Rows are numbered. After the first five, each row is followed by the numbers of the four nearest rows among all rows above it, by straight-line distance, nearest first.
In the rows, zero is written as 100.
1: [ 91 118 157  95  88  93  95  98 105  78 115 116 102 109 123 105 104 112
  93 109  86 123 111  98 125  99 103 112  96 105 124 120  91  91 105 124
  97 101  94]
2: [ 99  82  68  89  93 121 167 108 103  90  78 126 104 101 113  89 113 116
  91 110  55 118 129  99 134  94 114 112  57  89 113 139  95 101  72 100
 130  90 102]
3: [ 91  87  60 151 109 106 137 111 117  87 102  91 108  99 113  99  87  88
 108 123 106 100  61 114 193 105  93 123 132 109  97 126  98 100  98 102
 125  70  96]
4: [104 102  67  58  92  68  71 102  98  98 123  84  93  95 101  89 110 107
 114  85 125  76 131 108  76  98 100 101 128 114  95  75 114 122  82  91
 103 100 109]
5: [111 124 111 121 100 105 107  73 123 108  95 102 103 107 112  92  90  99
  96  97  98  98  91 108 109  95  77  85 106  93  87 111 101  99  93 108
 117  97  88]
6: [108  90  68  71 103  95 111  79 102  91  83  76 100  88  86  96  92  92
 113  86 119  86 132  97  92  97  85  87 112  84  98  89 105 121  74  80
  96 111 114] : 4 5 2 1
7: [ 98  68  91 118 139  98 102  88 101  97  93  79  86 112 129 100  87  86
 100  74  55 103 111 107  96 103  87  81  97  94 122 120  81  67 100  85
  82  81 134] : 5 6 1 2
8: [115 112  99 100 103 114  72  76 100  89  95  92  91  92 107  97  98 103
 108  87  93 103 108  94  68  97  96  94  94 111  83 101 110 124  95 106
 114 103  99] : 5 6 4 1
9: [100  92 113 132  85 125  54  97 108  97  97  94  85 108 101  84 103  96
 101  99  53 100 106  99 111 114  97 107  49  84 100 140 112  95  79 108
 103 105  89] : 8 5 1 7
10: [ 86 117 135  97  96  64 135 127  98 111  94  85  93 114  91 105  76  98
  91 117 146 121  55 114 175 127  74 114 130 104  93 108 117  94 113 114
 109 111  82] : 3 5 1 6
11: [104  95  74 134  95 105 117  81 110 104  91 118  78 100  61 101  94 107
 112  95  88  92  99  90  53 102  89 105 131 138  96  88 106 132  87  86
 106  84  85] : 8 5 6 4
12: [100 106 138 127 105  86 148  92  91 106 100  98 102 112  91 122  92  91
  91 110 121 114  42  89 141 116  90  94  85  72  75 117 121  90 120 114
 116  87  56] : 10 5 1 3
13: [117 102  63 143  90  81 119 100  95 109 105 112 118  96  71 113 108 103
 105 104 119  85 102 111  61 110  58  58 166  98 102  97  99 107 118  90
 113 110  80] : 11 5 6 8
14: [ 85  80 124 130 106 112  63  92  93  92 115 100 104 105 118 103 110 107
  97 102  77  95  86 108 106  79 105 110  48 101  98 106 101 115  72  98
  81 105  84] : 9 8 1 5
15: [114  99 103 147 100 122 104 142  91  82 107 104  86 110  89 105  96  97
  94  91  82  78 106 122 108 113  97  92  59 100  87 136  98 120  69 111
 116  83 100] : 9 14 5 8
16: [132 127 105 113 108  91 138 106 102 100 104 119 115 102  82 116  98  83
 101 101  95  98  85 111  51 108  90  90 111 103 106 135 110 116 134 111
 148 108  80] : 5 13 8 11
17: [114  94  88 100  95  97  73  79 112  93 103  93  83 108  89  95  97 100
  94  98 106  94  73 113  69 116  99 112 129 113  89  91 128 106 108 109
  97  94  73] : 8 11 5 4
18: [ 89 111 130  43  80  71 108 115  99  93  86 118  86  74  86  92 101 104
  81  96 154  97  86 111 118 121 103 109 163  97  86  91 114 108  95 105
  88 126  78] : 10 17 4 6
19: [114 105  98 130  87 101  94  98 102 100  86  88  99  91  93  99  88  85
  79 110  77  90 109 108 151  93  97  93 103 101 107 126 116  82 108 102
 100 109  91] : 5 9 1 15
20: [ 69  82  78  75  95  77 133 106  97 112  94 108  75  89  89  77  99  99
 107 112 128 126  61  96 123 109  93 118 131 112 108  77 102 103  86 104
 108 120  91] : 18 10 17 6
21: [ 69 104 110  49  98  84  73 102  96 102  96  72  94  96 118  90 107 118
  96  98 158 104 123 120 138 104  75 102 135  89  95  77  96 116  75  90
  84 124  90] : 18 4 6 20
22: [120 112  57 178  97  89 140 123 113  99  95 115 102  91 102  90  73 116
 106 126 126  66  85 111  99 124  73  84 163 113 111 101  85 102 127  98
  99  85  65] : 13 11 5 3
23: [ 97  74  47  88  97  86 139  83 102  92  98  76  89  76  70 100  88  94
  90  82 134  81 122 107 108  96  74  71 139 101 130  83 115 123 115  85
 113 108  72] : 6 13 4 20
24: [ 84  91  88  87  75  96 113  94  96  95  91  99  98  99  91  84  95 114
  95  91 103 112  97  88 102 107  99 109 114  88  75  85 111 110  78  97
 102 106 108] : 6 20 8 5
25: [ 95  60  85 127  95 122  78  90  90 102  90  75 115  93  95  91  84  87
  85 101 114 110  90 114 109 119 106 105 119 100 103  96 111 101  89  90
  91 106 103] : 24 17 19 8
26: [ 94  96 123 107  73  90 116  98 101 101  96 112  92 103  92  90  94 102
 108  85 125 112  63 116 108 109  81  88 131 107 101 103 109 120  95  97
 113 105  81] : 5 24 20 17
27: [107 114 142 125  83 108  74 136 106  76  81 100 101  91 114 116 102  87
  93 107  71 119  95 111 136 123  93 108 100  92 108 155 121 110 104  97
 106  99  79] : 19 1 9 15
28: [110 115 145 149 115 128  24  80 100  89 116 102 101 122 104 112 114 120
  92 108  60  60  68 111  93  85 100 112  15 111  93 119  90 123  51  97
 108  75  98] : 14 9 15 8
29: [ 96  82  51  93 106  97 118  81 104  96 101  62 114  92  85  96  85  91
 105  86 120  73  99  99 148 125  87  86 108  78 103  98 112 124 111  87
  99 105  83] : 23 6 25 24
30: [104 104 102 152  94 111 119 148  94  92 100 139 112  76 118 110 113 110
  92 108  58 108  90 101 104 111 100 128 112 113 101 121  82 105 107  90
 107  90  83] : 27 15 19 1
31: [121 127  94 116 111  95  71  90 108  87 117  92  89  95  67 104  78 105
 109 101 123  60  84 114  64 131  84  68  88  86 103 110  99 113 117 124
  85 116  73] : 17 8 5 16
32: [ 98  91  92  73  79  96 104 104  93 117  88  94  99  92  90  90  79 103
 118  85  95 111  83 101  79 116 111  97 107  88  98 109 111 101  99  82
 112 100  89] : 24 26 8 17
33: [ 89  96  97 107  98  99  70 106  97  91  82  95  91 101 105  98  83 117
  91  91 118  91  96 108 149  97  99  97  98  93  90 121  97 101  96  99
  93  91  86] : 19 5 25 24
34: [107  84  58 109 108 111 101  92 103 105 103  75  87  84  93 105 108 102
  91  90 101  76 118 110 105  97  96  81 115  88 123 105 106 122  89  83
 104 121 125] : 6 29 25 23
35: [100  91  91  74 118  99 121 121 107 108  95 106  98  92 125  92 103  79
 111  80 110 126 106  91 119 101 125 107 122  96 116 115 101  92  98 111
  93 106 107] : 32 24 20 33
36: [127  96  31 171 103 111 128 135  95  99 106  89 110 101  90  97  99 113
 103  88  70  41 127 127 111  97  76  69  75 115 122 100  81 111 101  98
 109  80  71] : 15 34 22 19
37: [114 136 156 107 105  77  99 106 107 106  89 115 102 117 118 103  75 108
  96 113  97 104  62  92 109 105 116 125  88 104 102 126  94  96 124 110
 124  94  71] : 1 5 12 27
38: [120 101 119 113  93  95 118 112  96  84  98 109  92 106 113  92  91  86
  74 105  71 113 101  97 112 108  94  94 105 102  98 112 104  98 102 105
 102  98  95] : 19 5 1 27
39: [122  82  60 155  90 123 123  99 121  88  90  97 101  88  77 114  72  72
 112  85  58  86 139 102  51 101  91  68 111  91 129 124 103 121 102  93
 104  93  91] : 11 34 36 13
40: [132 105 116 112 112  98  78  82 106 101  91  92  97 105 121 111  86 101
 103 104  76  85 104 127  83 107  76  95 110 100 113 119 111 111 117 100
 126 109  86] : 5 8 38 17
41: [ 79 115 102  86  76  83  69 121  99 101  98  87  78  86  88  69 101 120
  85 108 150  89 100  99 145 119  99 120 110 107 124  84 110 115  95 105
 108 126  70] : 21 33 18 20
42: [122  91  68 148  96 112 111 110 105  88  94 115 108  79  93 114 105  95
 119 104  71  95 135  91  78 130 106  87 124 114 125 113  94  97 107  90
 120  85  88] : 39 30 11 38
43: [115  54  20 162 116 124 167 112  88 108  87  93 106 108  60 109  80  86
 123  82  73  85  77 111  61 111  91  81 148 122 118 122  96 103 107  85
 113  82 135] : 39 42 11 13
44: [ 85  89  60  81  90  92 129 119 113  94  80  79  97 106  81  91  96  90
  88 103 139 109  98 105 131 109  80 100 155  79 107 113 108 113  95  93
 107  95  85] : 29 23 20 24
45: [104 116  78 178  76 104  97 116 110 104  97 122 108  80  96  96 112 102
 117 119  92  67 108 112  80 130  88 103 111 124 125 131 105 117  85 103
 125  69  37] : 42 30 22 11
46: [120 110  97  91  94 118  97  86 116 105  83  91 102  85  70  86  85  90
 108 112 124  84  98 104  86 128 102  84 102 100  89 105 105 109 118  93
  99 103  69] : 32 17 31 8
47: [ 96 103  92 164 103  81 112 129 100 110  69 101 103 108 111  95  79 108
 106 108 113 128  86 125 130 119  86 104 200 113 118 114 109 100 130 104
 122 100  96] : 22 26 44 3
48: [ 91 110 153 117 103  99  95 119 110  99  92 104  95 101 108  91 102  95
 102 102 114 125  67 115 138 122 103 116  98  92  99 139 115 101 117 112
 111 110  78] : 27 37 1 26
49: [ 87  96 114 150  97 118 100 136 111 104 106 127  95  80  97 104  86  89
  94 113  83 135  58 123 134 114 108 109 103  95 107 135  85  96 102  80
 115  99 103] : 30 48 27 38
50: [ 79  75  67  98  91  93  80  90 106 105 110  72  95 103  99  84  95 124
  96  86 105  91 122  91 154 103  85  95 102  86  89  92 100 116  95  98
  78  94  96] : 33 29 24 34
51: [125 133 107 119 138  97 119  98  88  82 114  85 110 105 102 114  88  87
 113  94  94  87 107 117  85  98  67  75  96 102 128 107 107 112 110 105
 137 101 102] : 40 16 5 8
52: [136 104  57 157 116 119 128 105 108  92 109  79 111  99  92 120  74  95
  90  97  73  87 121 120 129  96  88  79  91  95 113 127 108 114 104 103
 130  87 103] : 36 19 51 15
53: [119 114  90 115 109  80  90  88 112  90  95  91  87 103  77 104  84 111
 113 111 112  69 107 119 109 107  90  85 113  96 105  86  90 106 119 101
  99  99  86] : 46 31 5 40
54: [110  97  72  98 114 100 109  83 101 105  89  75 112  82  96 117  90  97
 114 110  90  79 126 126 113 106  82  82 104  90 106 117  95 121 104 100
  95 102  80] : 53 34 29 6
55: [ 98  98  85  84  99  96 124 119  97 106  93  88  93  86  89  89  92 100
  89 117 142 119  78 100 115 133  99  98 167 113  90  93 119 114 122  95
  96 117  96] : 44 20 18 26
56: [103  64  36 142  78 103 145 132 112  99  83  74 109  94  93  91  72 102
  96 104  78  90 129 109 178  99  89  92 127  93 119 147 110 110  88 100
 104  85 104] : 52 3 19 44
57: [ 90  87  66  95  74  83  98  90  94  97  89  97  99  89  71  79  87 118
 110  91 105  88 103 102  76 103  99  79 142  93 102 100 120 117 102  95
 103 113  68] : 32 24 17 46
58: [ 80 102 102  90  84  86  75 114  96 114 110  94  89  99 113  88  97 107
 105 109 107 102 101 112 123  99 105  93 107  79 108  87 106 102  73 100
  88  88 104] : 33 24 50 32
59: [ 84 118  64  78 113  81 185 125 104 102  74  63  94 114  82  96  74 103
 114 101 154  85  69 124 188 113  59  99 134  90 118  98 117 132 106 102
 118  84  69] : 44 10 29 3
60: [100  66  41 152  99 115 146 134 103 100  85  95 102  94 105 103  94 110
  89  98  73 100  93 118 170 103 101  97  84  88 116 138  89  87  96  92
 119  83  82] : 56 3 52 2
61: [ 82  98 137  91  96 110  84 106 102  87  94 124 101 109 133 124  88 104
 111  99  79 102 108 116 106 107 106 119 114  85  97 137 107  79 104 114
  90 106 111] : 1 38 27 48
62: [ 75  80  86 107  89 132 111  95  96  73 100  89 106  88 107  81 131 111
 116  94  47 100 149 101 133  70 114 113  27  81 106 148 101 101  79 104
  89  98 103] : 2 9 14 15
63: [105 105 161 114 107  85 106 116  92 119  94 120 108  96  85 107  83 100
 100 114 146 121  18 120 130 113  94 130 149 109  96 107 114 109 130 110
 118 113  76] : 10 48 26 37
64: [102 119 136 104 106  98  61  86  82  84 111 111 103 106  74 109 100 104
  98  93 105  90  75 103  65 105 100  94  92 105 102 108 104  97 103  98
 101 123 108] : 8 31 17 40
65: [ 84  90 156  80  93 118  55  88  95  98 104  99  97 100 121  78 118 108
 115  90 101 139  91  95 123 119 137 122  95  94  80 112 102 111  93 106
  75 103  95] : 1 48 61 58
66: [108 136 109  82  97  74 105 113 107  94  92 100  97  84  89 102  84  99
 104  96 158  94  66 102 114 119  80  90 159 102 103 101 133 132 111 102
 109 107  78] : 55 26 18 44
67: [111 125 144 133 101 128  56  95 107  89  95 108  89 107 115 114 100  94
 111 104  68 114 101 118  88 107  96 106  89  97  98 133 104  99 112 103
 106 111  81] : 40 27 9 61
68: [ 84  75 120 144 101 125 112 140 107  90  89 117 100  97 138  82 115  94
  88 102  68 127  63  90 191 131 115 131 114  90  89 117  92  72  92 105
  98  94  90] : 49 48 3 30
69: [ 88  96  85 109 106  70 129 121  97  92  93 106  96  85  91  89  93  92
  90 122 139  90  52 107 149 113 101 108  81  98  95  91 102  94 107 122
  80 108  71] : 20 10 33 12
70: [138 132 109  46  91  81 105  86  98  94 112  95  94 115  84  95 106 107
 106  94 142  92 122 113  64 108  73  78 139  97 108  87 107 132 106  95
 139 113  54] : 66 4 46 57
71: [110 107  83 132 100 105 105 115 108 108 101 126 110 105 108  98  82 109
  98  98  87 117  74 112  85  95 101  95 125 109 100 122  95 113 103 113
 107  97  83] : 5 38 30 26
72: [ 87  91 118  79  90 118 122  86 100  99  84  93  91 100 110  74 106  93
 103 100  97 114 109  94  89  77 106 117  84  92  90  99 114 110  90 100
 102 104 108] : 24 8 32 38
73: [ 89 111 123 100 102  98  96 101 104 111  95  95  88 112 119  97  97 106
 109 110 118 123  65 113 131 102  93 112 106  97 108 106 115 113 103 119
  86 111 112] : 48 58 26 33
74: [ 84  61  21  92  95 121 118 121 107 102  97  68 105  95 118 100 105  85
  93 106  88  86 144 102 144  92  82  85 112  99 116  90  89 104  77  93
  78 100 124] : 34 50 56 6
75: [100 123  97 110 103 118  43  61 107  99 121  96  93 108  89 102 109 111
 112  87  82  55 117  93  76  70 129 105   4 113 104  94  80 120  63 113
  92  82  86] : 28 14 8 9
76: [ 99  93  47 177  83 113 185 145 109 106 105  95 106  92  93 108  83  94
 104  99  63 109  62 110 170 117 102  89 128  97 123 148  92  81 105  98
 120  70  86] : 60 3 56 52
77: [ 75  65  78  39 102  93 132  67 103 119  76  89  82  92  96  76  78 110
 108  85 108 126 107  87 102 108  98 109 131  95  79  91 109  99 108  95
 116 106  98] : 24 32 20 72
78: [ 92  82 133 124  88 128  95 110 114  96  84 113  99  94 116  96 106 112
  90  88  56 119  75 112 109  99  92 128  61  82 104 136 110  96  76 107
 106  89  99] : 9 14 27 67
79: [122 114 128 114  97 118  52  84  98 104  94  99  81 116 107 105 101 110
  89  78  78  96 112 111  63 107  87  93 100 104  88 145 122  99  81 101
 113 113  86] : 67 8 40 64
80: [ 66  67  56  97  95  93 143 108  90  96  93  84 114  88 105  99 104  92
 119 101 126 111 140 117 153 104  76  83 139  78 123  94 103  97 101  91
 110 107 116] : 44 74 29 23
81: [ 96  75 112 108  78  98 107 117  95 112 102 103 105  89 121  84  83  94
 106 107  97 125  79 112 154 105 101 135 104  97  95 117 112 101 113  98
  91  92  91] : 73 48 33 38
82: [ 59  64  81 109  82 101  33  84 117 104  99  79  91  83 136  96 113  92
 101  89 122  67 123  96 119 102 129 102  96  97  90  59 110  89  71  98
  65  83 114] : 58 50 25 33
83: [104 120  63  67 119  71 164 104 103 103 101  92 104  99  85 120  88 100
 120 108 136 100 107 106 100  97  78  77 121 101 119  95 102 136 108  98
 126 108 104] : 23 6 44 54
84: [ 99 106 134 100 101  98  40 104  95 105 103 101  99  88 112  99 115 103
  94 103 134 113 133  85 136  98 106 114  98  86  94  80  93  83  84 113
  73 123 103] : 58 65 33 21
85: [ 85  93 125 114 105  98  45  95 108  98 107 100  89  94 133  71 100 101
  99  84 107  95 118 106 133  94  93 118  90  93  91  83  83  91  86  80
  67  90  92] : 84 58 33 14
86: [106 114 139 108 108  97 100  86 106 108  92 107 105 108 118 104 102 104
  79 110  92 114  87 110 104 104  88 106  90  85  90 135  95 106  80 117
 100 117  94] : 5 38 73 1
87: [105 130 116  90  86  91  75  82 101 130 117  88  79  94  69 111 103  96
 106 100 139 112  71 105  69 105 101  94 132 109  80  91 114 118 116 103
 110  96  73] : 17 46 26 66
88: [125 108 105 172  95 114 115 131 105  87  88 113 120 109  99 108 105  96
 111 112  70  92 103 104  91 114  94  88 117 107 117 140  84  88 110  94
 110  86 108] : 42 30 71 38
89: [107 101  78 150 108 114 125 101  92 109  83  85 110 102 110  99  86 102
 101 114  64  88  99 101 129  99 105  77 105 102 115 125  93 113 106  80
 101  86 110] : 52 19 88 54
90: [ 83  83 107  94  81 110 133 102 106  90 106 112 103  99  75  89  95 117
 110  96  98 117  62 100  93 106 121 109  72  72  71 124 124 142  91  97
 132 103 102] : 24 32 72 26
91: [120 118  32 195 114 113 119 112 101  84  96 100 111 111  80 117  65 120
 104  95  64  46 123 124 110  96  74  73  93  95 122 133  91 116 120  93
 121  64  89] : 36 52 89 39
92: [ 97  78  51  87 111  88 142  62 106 105 106  74 103 101 118  87  85  95
 109  92 118 106 123 102 155  94  83  78 101  84 103  90 101  98 107  95
 112  94 111] : 29 80 50 6
93: [ 90 117 165  98  92  96  23  76  92 101  99 111  95  80 132  88 103 108
 101 109  99 104 106 114 157 113  92 101  89  79  87  95 115 100  96 113
  93  96  59] : 85 84 65 33
94: [108 118  79  86  89  95 138 119  92 103  76 107  97  84  73  83  87  96
 102  94 161 100  82 102 116 132  91  85 148  90 120  85 111 125 104 102
 116 118  82] : 66 55 44 26
95: [110 111  50 165  95 130 109 107 114 105 111  82 103 114  99 110 110 109
 102  94  82  25 105 129 155  89  84  81  19  89 103 116  98 122  65 107
 112  75  56] : 36 15 52 91
96: [112 131 141 122  99 110  44 101 101 110 105  70  85  95  63 122  72  95
 101  88 119  50  68 122  61 115  90  67  92 107 108 105 114 116 111  98
  96  93  70] : 31 64 87 46
97: [135  98  86 124 108 124  80  83 113 105 107 103 106 121  83 114  88  95
  97  93  69  80 114 116  46  84  86  80 120 115 105 125 102 129 101  98
 104  91 100] : 40 8 39 79
98: [ 83 108 112 126 103 104  86 122 113  97  85 113  90 114 107  91 100  98
 104 101 115 114  61  92 115 105  90 111 126 113 111 117 104 107  96  96
 101  91  98] : 73 26 71 48
99: [110 109  95 106 110  87 155 122  84  97  96  96  96 109  85 108  89 106
 103 110 127 101  67 113 170 115 112  99  83  74 120 114 115  81 110 105
  87  96  75] : 69 12 10 81
100: [ 71  96 156  88 108 104  40 103  98 112 110 100  94 109 130  79 114 105
  85 106 113 120  64  94 172 102 123 140  64  95  83  73  99  65  83  95
  84 105  91] : 65 85 84 93
101: [121 116  80 156 117  94  81 109 105 101  98 102 102 112 108  90  97  91
 114  99 109  91  75  97 129 103  86  95 133 118 110  84  96 120  99  98
 106  84  70] : 98 71 53 5
102: [ 98 125 109  96  89  92 119 128  95 100  95 127 107  95 107  94  91 110
  98 112 128 131  60 101 113 131  96 110 162 124 105 104 124  88 128 109
  89 102  96] : 55 98 66 26
103: [103 105  91  99  77 128  56  77 105  92 106  96  93  87  57  98 111 111
 106  86  81  72  97  83  77 109  92  82  79  84  92 103 104 120 101  97
 112 110  74] : 8 46 64 31
104: [101  91  38 131  90 106 171 149 109  91  99 100 118  89  92  94 101 115
 112 122  69 103 133 103 151 102 102 103 117  78 122 128  96 103  90  70
 142  73  55] : 60 56 76 2
105: [ 87 141 143  51  91  72  55  87 106 105  99 101  90 110  88  98 106 117
  92  75 157 112 114  98  84 120  76 109 106  84  89  88 101 120  91  94
 104 118  73] : 21 87 70 18
106: [ 72  66  72  60  94  96 135  92 100 100  82  85  94  93 106  86  89 118
  89  94 103 135  97 105 156 102 102  99 115  73  96 111 118 103 110  80
 118 114 122] : 77 92 24 80
107: [119 102  57 123  84 116 117  96 116 103  99  83 115  88  72  90  82  88
 125 108 109  92  97 110  85 135  95  93 132  98 104  81 106 108 115  93
 106  91  90] : 46 53 57 42
108: [ 84  62  38  58  84  75 133  57  99 106  96  45  90  93  67  95  80 106
 109  72 123  82 150 110 149  79  72  55  67  73  88  86 106 114  76  82
  84 103 107] : 92 6 29 50
109: [114 103 117  84  98 110  42  69  95 103  93  90  82 111 115 111  95 107
 105  83 107  90 115 103  53  88  94  94 103 104 103 107 112 114  84 101
 126 118  80] : 8 79 40 64
110: [105  85 128 128  97 131  56 107 117 100 103  94  92 112 106 105  94  91
  94 102  52 104  97 106 107  92 119 114  74 103 109 131 105  83 113 106
 100  93 103] : 9 67 78 14
111: [ 91 101  97 108  73 110  53  86 108  92 105 124  96 106  67  83 101 102
  99  85  99  91  66  81  24 107 106 101 104 126  66 108 115 128  97 108
 117 113  73] : 17 103 8 64
112: [ 88  44  14 145  83 110 112 100 102  97  85  87 100 106 105  90 104  94
  78  89  55  84 159 113 128 101  88  86  96  82 127 117  82  92  77  75
  63  93 143] : 74 56 34 7
113: [ 73  65  48  67  85 105  58  92  97  78  88  68  98  78  89  86 103 120
 105  74 126  92 141 106 122  97  82  91 105  91 101  83 106 106  62  79
  80 121 123] : 6 50 34 4
114: [ 99  80  37 139 108 114 158 126 102  78 104 100  98  90  59 102  83 109
  95  90 112  92  90  89 119 110  84  65 140 100 118  92 100 115 101  88
 109 112 107] : 23 107 34 44
115: [102 101 106 132  95 105  98 107 104  90 104 131 106 111  90 109  85 110
  96 102  71  98 110 117  76 106  82  93 112  87 112 121  96 119 102  87
 103 105  78] : 71 40 38 97
116: [ 96  96  63 117 107 115 116  84 112  92  79  70 101 103  93 103  77 114
 105 101  97  99  96 114 130 107  80  88 103 108 103 114 104 106 106  95
 112  89 102] : 54 89 29 5
117: [ 86  75  92 149  83 112  90 112  99  99  93 103 107  85 115 101 117  92
 107 106  48 105  68 105 114 106 126 101  85 105  90 117 101  93  81 112
 113  71  82] : 78 110 30 9
118: [101  77  62  53  60 106 169  96 100  89 102  98 111  81 118 110  91 104
 111 106  48 129 164 104 126  92 103  75  84  71 114 134  92  73 119  98
 109 107 109] : 2 106 92 80
119: [ 96  64  34  80  75 128  91  85 110  94  85  84  96  98  59 102  93 107
 107  76 113  71 143 102  55 107 101  69 142  98  95  71  97 137  79  82
  98 100  98] : 6 57 34 4
120: [112 103  85 116  78  97 102 124 102  74  91 119 114 105 102 123 102 102
 101  89  83 101 135 114 100 102  89  77 117  99 116 118  94 105 110  84
 102  89  93] : 115 42 38 88
121: [105 105  83 126  89 106 119 105  89  86  94  98 109  95 100  98 106 115
 102 113 106 114  71 131 125 111  98 103 120 107  99 125  98 127  92  90
  97  99  82] : 71 26 116 98
122: [113 101 107  73 101 103  59  86 107  99  99 118  96  96 108 106 107 115
 103  98  89 100 119  98  87  90  99 102 114 110  96  91 108 115  97  98
 108 110  94] : 8 109 40 17
123: [116 125 121 142 118  90  36  78 113  91 124  84  98 116  76 120  97 107
 116  94 152  42  45 105  84  97  97  71  81 136 105  67  82 113  87 115
  89  87  90] : 96 31 64 53
